Here is a tiny trained network, its code and every weight. The questions are about switching its units off for an input and a class, where a switched-off unit gives its printed mean instead of its output.

import numpy as np


def w(rows, s, z=0):
    codes = np.array(rows[::2]) - 128.0
    scale = np.full(codes.shape[1], s)
    scale[-1] = z or s
    return codes * scale


def norm(h):
    return h / np.sqrt((h * h).mean(-1, keepdims=True) + 1e-5)


def f(y):
    return y / 2 * (1 + np.tanh(0.7978845608 * (y + 0.044715 * y**3)))


def log_softmax(a):
    a = a - a.max(-1, keepdims=True)
    return a - np.log(np.exp(a).sum(-1, keepdims=True))


def net(x, mask):
    res = np.array(x, float).reshape(1, 2) / 4 @ E
    u = 0
    for l in range(4):
        y = f(norm(res) @ A[l][:, :-1].T + A[l][:, -1])
        res = res + np.where(mask[u : u + 5], y, B[l][:, -1]) @ B[l][:, :-1]
        u += 5
    return log_softmax(norm(res)[-1] @ U[:, :-1].T + U[:, -1])


A, B = {}, {}
E = w([
[171,60,134,180,120,100,102,160,198,147,136,157],'x0',
[216,169,116,140,155,196,157,159,119,3,131,149],'x1',
],0.0026)
A[0] = w([
[102,68,118,151,119,107,125,129,182,194,139,150,53],'0.n0',
[117,116,109,126,107,171,121,141,133,142,146,146,118],'0.n1',
[12,230,12,26,132,184,179,48,3,122,117,7,7],'0.n2',
[137,131,98,156,103,131,132,165,151,138,111,138,88],'0.n3',
[114,131,145,151,126,126,137,121,141,103,133,113,126],'0.n4',
],0.00067,0.0014)
B[0] = w([
[83,121,163,101,129,85,123,122,115,172,102,87,1],'0.n0',
[126,136,129,140,136,120,138,121,129,132,124,119,102],'0.n1',
[156,137,212,179,102,6,30,196,198,203,153,141,91],'0.n2',
[122,151,159,115,129,113,116,137,113,131,103,109,32],'0.n3',
[143,130,137,122,127,140,125,120,121,137,115,128,122],'0.n4',
],0.0014,0.00027)
A[1] = w([
[24,188,167,70,111,95,113,92,55,177,122,61,27],'1.n0',
[2,126,127,111,95,79,106,92,119,230,136,105,251],'1.n1',
[9,160,90,83,121,126,140,50,65,162,115,93,71],'1.n2',
[127,47,154,160,106,49,79,128,194,208,123,143,107],'1.n3',
[137,184,161,91,147,133,154,127,100,110,122,122,99],'1.n4',
],0.0041,0.0022)
B[1] = w([
[125,75,83,32,190,218,247,145,240,231,158,253,202],'1.n0',
[180,114,144,115,214,62,157,28,56,36,38,75,253],'1.n1',
[140,55,97,71,129,190,202,131,237,205,130,182,196],'1.n2',
[48,203,61,208,21,118,29,127,88,179,163,95,212],'1.n3',
[96,154,103,145,109,113,83,102,111,140,152,116,145],'1.n4',
],0.0039,0.0078)
A[2] = w([
[191,34,136,165,154,150,160,169,251,106,136,175,110],'2.n0',
[184,105,215,107,244,143,233,156,161,64,85,131,56],'2.n1',
[55,165,160,134,66,103,88,149,73,158,176,68,3],'2.n2',
[122,106,98,199,57,85,54,188,174,164,187,143,66],'2.n3',
[130,128,210,69,169,101,196,120,117,145,85,100,23],'2.n4',
],0.0031,0.0016)
B[2] = w([
[116,63,185,70,89,43,131,47,189,182,86,118,233],'2.n0',
[104,146,109,78,168,57,89,113,111,166,251,210,253],'2.n1',
[239,85,105,82,202,114,161,69,189,79,148,236,148],'2.n2',
[112,132,195,55,89,228,212,164,154,128,76,79,166],'2.n3',
[129,117,59,105,165,236,198,169,125,113,145,149,128],'2.n4',
],0.0027,0.0024)
A[3] = w([
[119,35,130,118,129,90,206,105,206,223,57,163,61],'3.n0',
[107,92,132,144,109,153,145,129,164,173,55,116,61],'3.n1',
[101,163,88,254,82,96,19,218,108,126,203,67,2],'3.n2',
[185,84,147,216,140,101,113,158,157,57,83,110,94],'3.n3',
[139,245,80,145,168,139,115,90,12,60,142,110,72],'3.n4',
],0.0028,0.0014)
B[3] = w([
[146,182,143,138,185,161,150,194,45,41,111,94,253],'3.n0',
[128,139,141,149,131,162,129,147,113,124,106,85,132],'3.n1',
[152,142,107,19,254,183,243,123,132,98,176,210,196],'3.n2',
[71,153,83,90,136,100,148,57,111,191,106,109,127],'3.n3',
[108,108,207,194,125,131,91,231,85,131,111,89,229],'3.n4',
],0.0033,0.0027)
U = w([
[149,86,204,120,75,144,155,171,169,124,52,66,110],'0',
[113,75,90,24,239,158,254,95,135,191,94,154,139],'1',
[115,87,126,154,143,90,106,117,103,153,97,95,3],'2',
[91,168,88,134,72,196,127,188,152,175,195,162,144],'3',
[197,82,178,89,153,34,109,122,167,85,179,199,150],'4',
[140,169,195,172,170,139,89,234,22,49,162,125,133],'5',
[91,147,75,184,118,71,79,76,53,141,100,82,161],'6',
],0.0094,0.0041)

Each question gives the input, the list of numbers given to net, and the class t.
The units are the neurons (one row each of A and B). Each row of codes is followed by its name. A weight is (code - 128) times the scale printed after its matrix; where a second scale follows, it is the last column's (A, B and U).
mask holds one flag per neuron, layer by layer. A switched-off neuron (its flag False) gives its mean, the last column of its row in B, instead of its output. The means were averaged over made-up inputs and are rounded, as every weight is.
A unit's drop is (log p(t) with every unit on - log p(t) with that unit switched off) / (log p(t) with every unit on - log p(t) with every unit switched off).
The circuit of an input: a set's keep is (log p(t) with only the set's units on - log p(t) with every unit switched off) / (log p(t) with every unit on - log p(t) with every unit switched off). Starting from the 12 units with the biggest drops (on a tie, the unit counted first), units are removed one at a time, each time the one whose removal leaves the highest keep (on an exact tie, the one counted first), for as long as the keep stays at least 0.8.
circuit, biggest first: the units of the circuit, biggest drop first
most important unit: the unit with the biggest drop
top k neurons: the k neurons with the biggest drops, biggest first
top k neurons in layer l: the k neurons of layer l with the biggest drops, biggest first
drop of u: that unit's drop, to one decimal
input [7,6], class 4: top neuron in layer 2	(2.n1)
input [1,4], class 4: circuit, biggest first	(1.n3; 2.n1; 1.n0)
input [8,2], class 3: top 2 neurons	(1.n1; 1.n3)
input [-7,4], class 5: circuit, biggest first	(1.n0; 3.n4)
input [-5,3], class 5: circuit, biggest first	(1.n0; 3.n4)
input [2,3], class 4: top 3 neurons	(1.n3; 1.n0; 1.n1)
input [2,8], class 4: top 2 neurons	(1.n3; 3.n0)
input [6,2], class 0: top 2 neurons	(2.n3; 1.n1)
input [5,6], class 4: top 2 neurons	(1.n3; 1.n0)
input [4,2], class 0: top 3 neurons	(1.n1; 1.n0; 1.n3)
input [1,-4], class 6: top 2 neurons	(1.n3; 1.n1)
input [1,2], class 4: top 3 neurons	(1.n3; 1.n1; 1.n0)
input [0,4], class 5: top 2 neurons	(1.n2; 1.n0)
input [3,1], class 0: most important unit	2.n3
input [6,-1], class 3: top 2 neurons	(1.n1; 1.n3)
input [4,8], class 4: top 2 neurons	(1.n3; 1.n1)
input [5,3], class 0: top 2 neurons in layer 2	(2.n3; 2.n0)
input [7,7], class 4: drop of 1.n3	2.5
input [5,7], class 4: drop of 1.n0	0.1
input [0,6], class 5: most important unit	1.n2
input [7,0], class 3: drop of 1.n1	0.9
